Below are the code and all the weights of a small trained network. Each question names an input and a target symbol and asks about switching units off, where a switched-off unit gives its printed mean instead of its output.

import numpy as np


def w(rows, s, z=0):
    codes = np.array(rows[::2]) - 128.0
    scale = np.full(codes.shape[1], s)
    scale[-1] = z or s
    return codes * scale


def f(y):
    return y / 2 * (1 + np.tanh(0.7978845608 * (y + 0.044715 * y**3)))


def softmax(a):
    e = np.exp(a - a.max(-1, keepdims=True))
    return e / e.sum(-1, keepdims=True)


def log_softmax(a):
    a = a - a.max(-1, keepdims=True)
    return a - np.log(np.exp(a).sum(-1, keepdims=True))


def net(x, mask):
    ids = ['αβγζθμ'.index(c) for c in x.split()]
    T = len(ids)
    res = E[ids] + P[:T]
    q, k, v = (res @ M[0].T for M in (Q, K, V))
    z = softmax(np.where(np.tri(T) > 0, q @ k.T / 3**0.5, -1e9)) @ v
    res = res + np.where(mask[0], z, O[0][:, -1]) @ O[0][:, :-1]
    y = f(res @ A[0][:, :-1].T + A[0][:, -1])
    res = res + np.where(mask[1:9], y, B[0][:, -1]) @ B[0][:, :-1]
    return log_softmax(res[-1] @ U[:, :-1].T + U[:, -1])


Q, K, V, O, A, B = {}, {}, {}, {}, {}, {}
E = w([
[146,219,213,137,89],'α',
[71,50,108,106,200],'β',
[39,129,150,63,95],'γ',
[75,113,148,105,79],'ζ',
[176,251,130,83,123],'θ',
[116,164,151,184,157],'μ',
],0.011)
P = w([
[209,71,197,105,117],'0',
[40,151,145,175,35],'1',
[127,165,74,108,160],'2',
[131,104,165,137,148],'3',
[163,146,104,126,6],'4',
[119,164,70,102,165],'5',
[152,100,136,129,142],'6',
[194,169,91,143,7],'7',
[100,159,63,101,165],'8',
[118,107,171,134,159],'9',
],0.013)
Q[0] = w([
[54,162,101,157,107],'H1',
[34,253,139,40,174],'H1',
[71,170,49,147,162],'H1',
],0.015)
K[0] = w([
[124,13,157,81,110],'H1',
[160,122,246,48,160],'H1',
[255,4,223,122,62],'H1',
],0.0095)
V[0] = w([
[85,20,130,52,22],'H1',
[130,143,254,94,52],'H1',
[86,196,123,22,215],'H1',
],0.0098)
O[0] = w([
[6,144,82,131,165,88],'H1',
[156,67,62,71,137,255],'H1',
[120,85,170,46,169,157],'H1',
],0.012,0.0082)
A[0] = w([
[111,123,133,150,93,107],'N1',
[129,48,139,172,177,217],'N2',
[152,131,156,199,190,86],'N3',
[165,65,140,216,255,173],'N4',
[141,73,79,131,109,108],'N5',
[151,105,63,146,129,10],'N6',
[150,67,101,120,174,5],'N7',
[138,41,174,133,84,88],'N8',
],0.014,0.0031)
B[0] = w([
[138,219,145,24,154,116],'N1',
[80,169,109,135,74,194],'N2',
[198,221,199,69,75,125],'N3',
[223,40,114,189,107,197],'N4',
[188,137,180,172,118,255],'N5',
[102,185,217,109,68,205],'N6',
[71,130,140,113,199,254],'N7',
[4,138,121,204,151,220],'N8',
],0.014,0.0046)
U = w([
[129,154,188,139,147,26],'α',
[130,89,2,155,169,112],'β',
[98,88,93,92,137,66],'γ',
[77,130,114,127,62,167],'ζ',
[167,83,127,82,219,198],'θ',
[164,119,71,148,75,255],'μ',
],0.0088,0.0033)

Each question gives the input, a string of symbols that net reads in full, and the target symbol t.
The units are the heads (3 rows each of Q, K, V and O) and the neurons (one row each of A and B). Each row of codes is followed by its name. A weight is (code - 128) times the scale printed after its matrix; where a second scale follows, it is the last column's (O, A, B and U).
mask holds one flag per unit, heads first, then neurons. A switched-off unit (its flag False) gives its mean, the last column of its rows in O or B, instead of its output. The means were averaged over made-up inputs and are rounded, as every weight is.
A unit's drop is (log p(t) with every unit on - log p(t) with that unit switched off) / (log p(t) with every unit on - log p(t) with every unit switched off).
The circuit of an input: a set's keep is (log p(t) with only the set's units on - log p(t) with every unit switched off) / (log p(t) with every unit on - log p(t) with every unit switched off). Starting from all 9 units, units are removed one at a time, each time the one whose removal leaves the highest keep (on an exact tie, the one counted first), for as long as the keep stays at least 0.8.
units of the circuit, in order: the units of the circuit, biggest drop first
k most important neurons: the k neurons with the biggest drops, biggest first
drop when u is switched off: that unit's drop, to one decimal
input α μ α θ θ β, target α: 2 most important neurons => (N6 N5)
input μ θ γ, target μ: units of the circuit, in order => (H1 N7)
input ζ α θ θ θ ζ θ θ μ μ, target μ: units of the circuit, in order => (N4 N2)
input θ ζ α θ θ θ θ θ ζ β, target β: units of the circuit, in order => (N4 N2 N8 N7)
input μ θ γ ζ θ θ β β μ β, target β: units of the circuit, in order => (N4 N2 N7)
input β θ θ θ μ α, target β: units of the circuit, in order => (N6 H1)
input μ θ θ θ θ θ ζ, target ζ: 3 most important neurons => (N8 N2 N4)
input β γ θ μ θ μ θ μ θ, target β: most important neuron => (N6)
input β θ α ζ α θ, target β: 3 most important neurons => (N6 N5 N3)
input β α α, target β: 4 most important neurons => (N6 N5 N3 N2)
input ζ μ θ, target ζ: drop when N7 is switched off => 0.0
input α μ θ, target α: drop when N6 is switched off => 1.7
input θ μ θ ζ γ θ θ α γ, target θ: drop when N8 is switched off => 0.2
input ζ ζ β, target ζ: drop when N6 is switched off => 1.3
